[[116 140 104 116 124 135 133 141]
 [117 126 102 117 120 146 133 139]
 [117 142 140 125 138 111 132 140]
 [136 123 143 134 130 110 125 121]
 [120 139 107 118 133 147 130 137]] Out: 139

[[126 134 129 131 118 133 136 121 131 147 114 138 120 134 147]
 [138 118 130 123 127 124 117 131 129 120 110 113 121 119 142]
 [121 132 139 115 121 112 134 132 139 125 122 117 144 121 136]
 [122 132 125 123 128 132 137 117 139 136 105 141 124 128 135]
 [126 128 131 126 125 136 137 123 131 151 109 137 123 138 141]] Out: 128

[[146 114 137 111 110 142 114]
 [152 135 125 110 136 152 134]
 [112 117 126 135 112 134 118]
 [139 112 140 139 111 112 115]
 [151 135 133 134 135 122 134]
 [130 124 109 123 127 147 123]
 [118 151 121 142 155 112 149]
 [121 116 138 139 116 107 114]
 [106 118 114 129 114 139 117]] Out: 118

[[122 129 144 140 121 124 132 120 138 128 122 124 133 135 130 120]
 [123 132 120 113 126 121 126 125 122 129 126 121 129 131 128 126]
 [131 130 134 130 133 131 136 126 119 131 130 134 131 129 136 133]
 [135 127 124 126 133 137 124 135 123 124 137 134 131 121 127 128]
 [128 137 133 122 133 129 129 123 123 142 133 130 130 131 139 126]
 [115 136 136 129 115 115 132 118 134 130 115 115 135 131 129 120]
 [134 123 124 133 132 131 122 130 121 126 134 137 128 126 127 122]
 [135 132 120 130 132 129 133 138 143 132 134 130 122 139 111 107]
 [118 126 134 133 122 127 130 134 127 127 119 119 128 136 132 134]
 [132 136 121 123 129 128 136 132 131 136 126 131 119 129 117 126]] Out: 136

[[109 122 126 118 144 118 134 102 140 128 131 140 106]
 [133 116 107 119 155 111 122 115 132 146 112 135 119]
 [121 119 145 107 152 112 152 124 105  99 122 122 127]
 [130 124 109 111 120 138 119 140 141 138 140 124 143]
 [135 127 136 137 135 105 139 135 146 114 110 123 109]] Out: 127

[[122 129 107 113 140 109 111 136 129 110 128 112 144 127 101]
 [133 127 144 140 120 138 141 121 126 139 129 141 115 126 148]
 [136 131 112 126 138 137 106 122 126 118 123 105 125 149 103]
 [148 130 132 148 132 152 118 107 119 130 126 120 102 148 128]
 [122 125 143 131 119 122 146 132 129 137 132 147 129 111 149]] Out: 125

[[122 129 121 122 133 141]
 [130 133 127 144 141 123]
 [127 134 117 140 131 143]
 [144 149 133 116 127 122]
 [127 114 134 145 132 121]
 [124 127 126 125 125 118]
 [126 121 145 132 110 134]] Out: 121
---
Q:
[[123 137 115 112]
 [127 128 130 132]
 [144 137 134 104]]
A: 134

Q:
[[112 138 134 123 132]
 [116 130 115 123 113]
 [104 137 137 118 121]]
A: 137

Q:
[[124 111 121 123 141 141 127]
 [127 120 124 108 136 117 139]
 [141 143 134 104 130 117 131]]
A: 134

Q:
[[143 135 100 100]
 [125 124 120 120]
 [138 128 108 108]]
A: 108

Q:
[[123 104 108 120 131]
 [125 134 108 104 121]
 [139 109 138 152 132]]
A: 138

Q:
[[110 132 142 144 118 125]
 [126 142 119 120 140 138]
 [123 134 134 130 143 105]]
A: 134

Q:
[[129 101 120 128 116]
 [129 102 121 129 115]
 [125 145 137 118 130]]
A: 137
---
[[131 149 133 123 124 109 121]
 [102 136 137 124 137 115 142]
 [128 110 111 118 148 114 140]] Out: 136

[[115 135  99 145 152 123]
 [115 127 124 134 136 117]
 [149 130 130 122 127 112]] Out: 127

[[125 114 104 124 142 122]
 [133 144 148 110 139 154]
 [102 111 125 105 100 131]] Out: 144

[[126 125 106 119 140]
 [128 131 125 144 123]
 [134 132 120 145 112]] Out: 131

[[155 128 122 124 111]
 [153 118 111 130 106]
 [154 120 112 128 104]] Out: 118

[[124 140 122 133 117 124]
 [109 142 140 133 149 150]
 [117 131 122 128 115 122]] Out: 142

[[148 137 144 115 117 132]
 [133 127 110 111 111 147]
 [147 145 106 115 136 111]] Out: 127

[[127 141 131 126 126 127]
 [125 158 129 121 129 133]
 [122 131 131 121 134 137]] Out: 158
---
[[116 154 146 140 135 122 114]
 [129 117 130 120 129 122 128]
 [114 121 121 149 122 132 133]] 122

[[137 124 145 121 150 128]
 [151 132 133 154 136 146]
 [143 131 132 152 124 121]] 150

[[109 140 126 114]
 [115 139 116 132]
 [120 130 152 113]] 126

[[119 124 139 106 139]
 [145 130 140 141 126]
 [119 122 142 137 138]] 106

[[130 128 151 118 132]
 [129 129 150 119 131]
 [127 128 103 138 125]] 118

[[107 114 114 157 120 131 135]
 [123 135 134 129 130 131 120]
 [100 119 121 150 137 118 128]] 131

[[130 125 130 129 117 120]
 [141 146 127 135 103 125]
 [134 104 141 107 156 116]] 117
